Below is a small trained network, with its code and all its weights. Each question gives an input and a class and asks what happens when units are switched off, that is, made to give their printed mean instead of their output.

import numpy as np


def w(rows, s, z=0):
    codes = np.array(rows[::2]) - 128.0
    scale = np.full(codes.shape[1], s)
    scale[-1] = z or s
    return codes * scale


def f(y):
    return y / 2 * (1 + np.tanh(0.7978845608 * (y + 0.044715 * y**3)))


def log_softmax(a):
    a = a - a.max(-1, keepdims=True)
    return a - np.log(np.exp(a).sum(-1, keepdims=True))


def net(x, mask):
    res = np.array(x, float).reshape(1, 7) / 4 @ E
    y = f(res @ A[0][:, :-1].T + A[0][:, -1])
    res = res + np.where(mask, y, B[0][:, -1]) @ B[0][:, :-1]
    return log_softmax(res[-1] @ U[:, :-1].T + U[:, -1])


A, B = {}, {}
E = w([
[150,135,141,112,197,166,167],'x0',
[124,125,128,136,109,118,114],'x1',
[125,131,120,131,104,121,128],'x2',
[143,53,44,90,152,57,238],'x3',
[115,152,254,100,178,22,117],'x4',
[149,137,143,105,196,175,172],'x5',
[43,142,93,216,156,145,236],'x6',
],0.0083)
A[0] = w([
[91,174,165,155,81,136,64,227],'N1',
[85,135,232,109,102,46,158,68],'N2',
[90,74,133,254,96,90,161,120],'N3',
[139,83,47,164,41,202,83,93],'N4',
[74,161,133,174,160,156,141,77],'N5',
[152,125,91,129,158,62,170,30],'N6',
[109,118,150,122,188,145,185,253],'N7',
[135,9,84,93,125,50,123,168],'N8',
[188,89,160,100,95,102,94,46],'N9',
[109,164,174,145,141,159,75,50],'N10',
[196,99,113,100,145,147,76,40],'N11',
[216,81,135,87,84,119,99,34],'N12',
],0.0098,0.0045)
B[0] = w([
[219,195,72,78,201,129,155,230],'N1',
[147,13,96,140,208,120,162,195],'N2',
[122,183,187,113,93,112,154,210],'N3',
[148,70,110,139,180,145,184,254],'N4',
[88,149,51,44,121,74,155,164],'N5',
[55,147,2,87,149,149,56,162],'N6',
[205,175,163,110,108,117,145,221],'N7',
[171,176,48,124,119,151,50,222],'N8',
[77,132,153,122,91,58,168,168],'N9',
[77,106,27,107,116,113,117,171],'N10',
[66,146,112,95,115,86,206,166],'N11',
[96,133,178,72,79,63,201,180],'N12',
],0.0094,0.0089)
U = w([
[151,131,156,142,125,102,126,253],'0',
[96,1,128,149,202,117,168,16],'1',
[30,152,171,88,77,82,180,71],'2',
[136,183,112,109,151,139,37,26],'3',
[128,132,154,131,131,118,106,204],'4',
[130,113,160,141,130,119,105,231],'5',
[167,140,163,152,117,111,106,148],'6',
[58,104,229,211,78,147,58,60],'7',
],0.01,0.0065)

Each question gives the input, the list of numbers given to net, and the class t.
The units are the neurons (one row each of A and B). Each row of codes is followed by its name. A weight is (code - 128) times the scale printed after its matrix; where a second scale follows, it is the last column's (A, B and U).
mask holds one flag per neuron, in row order. A switched-off neuron (its flag False) gives its mean, the last column of its row in B, instead of its output. The means were averaged over made-up inputs and are rounded, as every weight is.
A unit's drop is (log p(t) with every unit on - log p(t) with that unit switched off) / (log p(t) with every unit on - log p(t) with every unit switched off).
The circuit of an input: a set's keep is (log p(t) with only the set's units on - log p(t) with every unit switched off) / (log p(t) with every unit on - log p(t) with every unit switched off). Starting from all 12 units, units are removed one at a time, each time the one whose removal leaves the highest keep (on an exact tie, the one counted first), for as long as the keep stays at least 0.8.
units of the circuit, in order: the units of the circuit, biggest drop first
unit that matters most: the unit with the biggest drop
k most important neurons: the k neurons with the biggest drops, biggest first
drop when u is switched off: that unit's drop, to one decimal
input [1,0,-8,-3,-8,8,-3], class 1: 3 most important neurons	[N4 N8 N3]
input [8,-7,-5,8,-2,2,3], class 0: units of the circuit, in order	[N7]
input [-2,5,-4,6,-3,0,3], class 3: units of the circuit, in order	[N8 N6]
input [0,4,-7,0,3,0,8], class 2: units of the circuit, in order	[N5 N3]
input [1,-5,-1,2,1,-5,-7], class 2: units of the circuit, in order	[N12 N9]
input [-6,-5,3,-6,-4,-3,-6], class 0: units of the circuit, in order	[N4 N12]
input [2,-3,2,8,-7,6,-3], class 3: 3 most important neurons	[N8 N6 N2]
input [-1,5,7,-7,-1,-5,6], class 3: 3 most important neurons	[N1 N12 N9]
input [6,-3,-7,2,-5,-5,8], class 2: 2 most important neurons	[N3 N5]
input [-4,-1,-6,0,-1,-8,-8], class 2: 2 most important neurons	[N12 N9]
input [-1,-1,0,2,7,2,-1], class 1: 2 most important neurons	[N2 N3]
input [3,-1,0,7,3,0,-7], class 2: 4 most important neurons	[N12 N9 N11 N1]
input [2,-2,4,-8,1,-5,7], class 3: 2 most important neurons	[N1 N12]
input [3,4,-1,8,3,-2,-6], class 3: 4 most important neurons	[N8 N6 N4 N3]
input [-7,-5,3,-3,8,-2,4], class 1: unit that matters most	N2
input [1,-6,4,-4,5,-6,-6], class 2: 2 most important neurons	[N9 N12]
input [-6,8,-2,8,-7,6,-5], class 3: 3 most important neurons	[N8 N2 N6]
input [-5,-6,-8,-8,-8,-2,5], class 1: 2 most important neurons	[N4 N8]
input [-4,6,2,-7,7,-2,2], class 1: 2 most important neurons	[N2 N8]
input [-4,-2,-3,-8,8,-6,1], class 1: unit that matters most	N2
input [-3,-8,1,-7,-8,-5,1], class 1: drop when N4 is switched off	1.2
input [-3,-5,5,-8,1,-4,5], class 3: drop when N1 is switched off	1.1
input [8,-7,-6,7,-2,-1,6], class 0: drop when N11 is switched off	0.0
input [1,4,7,-2,8,-4,-5], class 1: drop when N7 is switched off	0.1
